Below are the code and all the weights of a small trained network. Each question names an input and a class and asks about switching units off, where a switched-off unit gives its printed mean instead of its output.

import numpy as np


def w(rows, s, z=0):
    codes = np.array(rows[::2]) - 128.0
    scale = np.full(codes.shape[1], s)
    scale[-1] = z or s
    return codes * scale


def f(y):
    return y / 2 * (1 + np.tanh(0.7978845608 * (y + 0.044715 * y**3)))


def log_softmax(a):
    a = a - a.max(-1, keepdims=True)
    return a - np.log(np.exp(a).sum(-1, keepdims=True))


def net(x, mask):
    res = np.array(x, float).reshape(1, 5) / 4 @ E
    y = f(res @ A[0][:, :-1].T + A[0][:, -1])
    res = res + np.where(mask, y, B[0][:, -1]) @ B[0][:, :-1]
    return log_softmax(res[-1] @ U[:, :-1].T + U[:, -1])


A, B = {}, {}
E = w([
[65,163,56,196,161,150,226,97,138],'x0',
[194,103,110,85,196,31,173,138,206],'x1',
[159,149,254,192,188,171,179,123,143],'x2',
[62,19,143,181,167,125,125,231,141],'x3',
[227,39,65,147,137,213,142,71,91],'x4',
],0.0073)
A[0] = w([
[161,139,191,135,164,124,183,123,136,58],'N1',
[77,185,189,105,76,44,146,165,146,126],'N2',
[194,244,110,113,100,124,143,55,115,76],'N3',
[60,3,133,148,160,116,169,184,120,87],'N4',
[122,133,54,101,91,99,121,157,133,93],'N5',
[148,101,162,82,117,121,117,133,101,74],'N6',
[74,190,154,109,160,82,114,143,141,71],'N7',
[119,105,63,128,110,99,99,122,105,100],'N8',
[185,88,104,146,129,155,140,105,132,104],'N9',
[169,111,140,153,104,81,143,132,94,34],'N10',
[210,85,104,108,171,3,175,156,155,106],'N11',
[88,134,166,117,87,184,80,124,106,78],'N12',
[81,127,132,141,74,188,70,137,93,136],'N13',
[153,115,133,148,134,151,132,144,107,44],'N14',
[150,78,92,134,175,172,100,113,128,68],'N15',
[145,132,214,148,172,155,171,110,147,105],'N16',
[113,143,113,127,133,124,154,82,128,54],'N17',
[64,184,135,116,171,101,120,121,125,119],'N18',
[92,146,157,122,125,92,128,138,123,114],'N19',
[79,89,49,109,90,94,85,112,107,123],'N20',
[83,136,138,106,109,200,112,121,113,98],'N21',
[155,83,114,109,151,161,149,112,111,88],'N22',
[114,114,128,129,131,151,110,118,123,254],'N23',
[167,112,111,103,172,53,158,112,161,71],'N24',
[97,42,156,131,142,114,97,174,136,120],'N25',
[221,46,98,129,111,202,161,96,122,119],'N26',
[185,111,165,103,122,123,67,133,104,93],'N27',
[130,105,118,93,114,141,155,124,143,48],'N28',
[103,128,69,96,95,111,95,132,146,121],'N29',
[101,139,116,161,107,173,118,141,102,94],'N30',
[68,158,64,164,125,157,211,116,117,111],'N31',
[131,112,135,114,145,128,155,107,86,74],'N32',
[153,94,183,101,76,122,69,137,137,120],'N33',
[98,141,98,110,119,106,110,143,118,78],'N34',
[101,142,69,105,147,128,77,131,136,109],'N35',
[112,147,151,129,124,106,104,150,143,70],'N36',
[98,72,155,138,133,134,148,153,123,88],'N37',
[187,112,166,100,118,94,73,152,135,99],'N38',
[100,72,112,168,127,118,112,162,137,72],'N39',
[104,148,64,155,176,110,219,113,153,88],'N40',
[93,151,142,135,133,93,113,130,141,59],'N41',
[95,144,125,161,74,196,97,114,114,82],'N42',
[153,164,226,174,146,171,137,130,118,112],'N43',
[195,215,132,82,106,112,124,88,126,105],'N44',
],0.012,0.007)
B[0] = w([
[151,110,146,101,89,144,203,111,168,167],'N1',
[113,116,84,210,115,93,111,161,59,245],'N2',
[85,191,105,129,102,191,78,148,205,226],'N3',
[98,197,107,123,101,187,74,134,198,202],'N4',
[156,116,162,110,86,159,184,123,143,168],'N5',
[172,116,119,128,127,114,126,97,179,145],'N6',
[144,137,71,188,98,95,156,128,147,190],'N7',
[152,109,142,128,91,156,176,129,142,158],'N8',
[127,132,96,182,108,102,139,139,126,169],'N9',
[163,136,112,135,119,108,164,103,195,120],'N10',
[40,139,164,93,192,77,188,110,116,231],'N11',
[112,129,119,113,158,80,185,88,186,169],'N12',
[68,138,151,107,182,77,160,117,124,194],'N13',
[146,117,112,134,102,115,157,120,181,125],'N14',
[152,137,90,176,95,104,154,132,164,153],'N15',
[156,96,165,89,84,182,179,136,112,193],'N16',
[153,133,125,120,125,131,123,103,189,132],'N17',
[140,115,96,165,122,108,116,148,107,181],'N18',
[134,129,101,164,121,124,126,138,120,165],'N19',
[155,97,165,102,87,186,176,144,89,189],'N20',
[109,139,131,125,156,91,171,110,181,158],'N21',
[133,124,104,173,106,99,136,136,154,153],'N22',
[79,132,146,122,158,138,81,176,5,185],'N23',
[74,135,153,110,179,85,184,118,151,184],'N24',
[110,170,115,122,113,173,74,130,166,183],'N25',
[115,127,71,209,99,88,128,166,65,219],'N26',
[201,103,125,135,138,119,91,91,166,176],'N27',
[152,134,128,140,111,112,164,122,197,121],'N28',
[151,111,160,115,106,170,166,135,114,173],'N29',
[122,139,132,126,148,94,151,103,180,154],'N30',
[218,90,131,104,165,96,49,84,139,197],'N31',
[143,122,116,129,107,115,132,131,170,124],'N32',
[211,103,123,118,158,116,64,99,134,189],'N33',
[151,122,112,129,105,135,174,118,154,143],'N34',
[146,112,149,124,106,146,157,134,135,154],'N35',
[161,123,92,156,113,115,143,117,170,146],'N36',
[132,157,118,113,105,159,134,117,175,150],'N37',
[201,101,130,109,157,98,94,85,155,187],'N38',
[126,172,111,120,110,161,119,119,186,152],'N39',
[203,96,146,104,166,94,70,88,140,190],'N40',
[145,141,96,163,102,113,158,114,178,145],'N41',
[102,139,135,118,162,71,184,117,201,172],'N42',
[151,94,163,84,85,173,199,136,108,204],'N43',
[82,177,117,115,119,190,70,147,172,216],'N44',
],0.028,0.012)
U = w([
[106,198,95,119,96,197,84,125,172,102],'0',
[144,110,53,214,80,97,151,145,105,68],'1',
[83,134,138,109,172,88,183,88,146,83],'2',
[170,80,154,105,55,191,190,126,113,174],'3',
[214,89,113,117,153,118,65,60,139,246],'4',
[90,128,144,111,154,170,66,165,9,216],'5',
],0.012,0.0012)

Each question gives the input, the list of numbers given to net, and the class t.
The units are the neurons (one row each of A and B). Each row of codes is followed by its name. A weight is (code - 128) times the scale printed after its matrix; where a second scale follows, it is the last column's (A, B and U).
mask holds one flag per neuron, in row order. A switched-off neuron (its flag False) gives its mean, the last column of its row in B, instead of its output. The means were averaged over made-up inputs and are rounded, as every weight is.
A unit's drop is (log p(t) with every unit on - log p(t) with that unit switched off) / (log p(t) with every unit on - log p(t) with every unit switched off).
The circuit of an input: a set's keep is (log p(t) with only the set's units on - log p(t) with every unit switched off) / (log p(t) with every unit on - log p(t) with every unit switched off). Starting from the 12 units with the biggest drops (on a tie, the unit counted first), units are removed one at a time, each time the one whose removal leaves the highest keep (on an exact tie, the one counted first), for as long as the keep stays at least 0.8.
units of the circuit, in order: the units of the circuit, biggest drop first
top k neurons: the k neurons with the biggest drops, biggest first
drop of u: that unit's drop, to one decimal
input [5,-7,-8,-3,0], class 3: top neuron => [N20]
input [7,-1,4,-5,-6], class 4: top 2 neurons => [N31 N40]
input [8,0,4,2,-8], class 1: top 2 neurons => [N2 N7]
input [-2,0,8,2,-8], class 1: top 3 neurons => [N2 N7 N18]
input [8,8,-6,8,2], class 0: top 2 neurons => [N4 N39]
input [-2,-5,2,4,0], class 2: top 3 neurons => [N3 N13 N44]
input [-7,-5,7,5,-7], class 1: top 3 neurons => [N2 N7 N31]
input [-7,8,-7,8,-5], class 0: top 4 neurons => [N4 N25 N39 N13]
input [-6,3,7,1,-4], class 3: top 2 neurons => [N43 N16]
input [-5,-1,-7,6,-6], class 3: top 3 neurons => [N20 N3 N29]
input [-7,-8,3,-6,-5], class 2: top 2 neurons => [N13 N12]
input [4,-3,8,-2,7], class 3: top 4 neurons => [N43 N16 N2 N1]
input [-8,-2,-5,-6,2], class 4: top 2 neurons => [N33 N27]
input [4,8,-5,4,4], class 2: units of the circuit, in order => [N11]
input [-4,7,2,2,-7], class 1: top 3 neurons => [N2 N7 N13]
input [-8,2,4,7,-4], class 4: top 3 neurons => [N38 N33 N3]
input [1,8,-3,-1,-3], class 2: drop of N16 => 0.0
input [-1,-6,-5,-2,-3], class 2: drop of N13 => 0.3
input [-2,5,6,8,2], class 0: drop of N4 => 1.3
input [-4,-5,6,-3,-7], class 1: drop of N2 => 0.9
input [-5,2,6,8,-4], class 0: units of the circuit, in order => [N4]
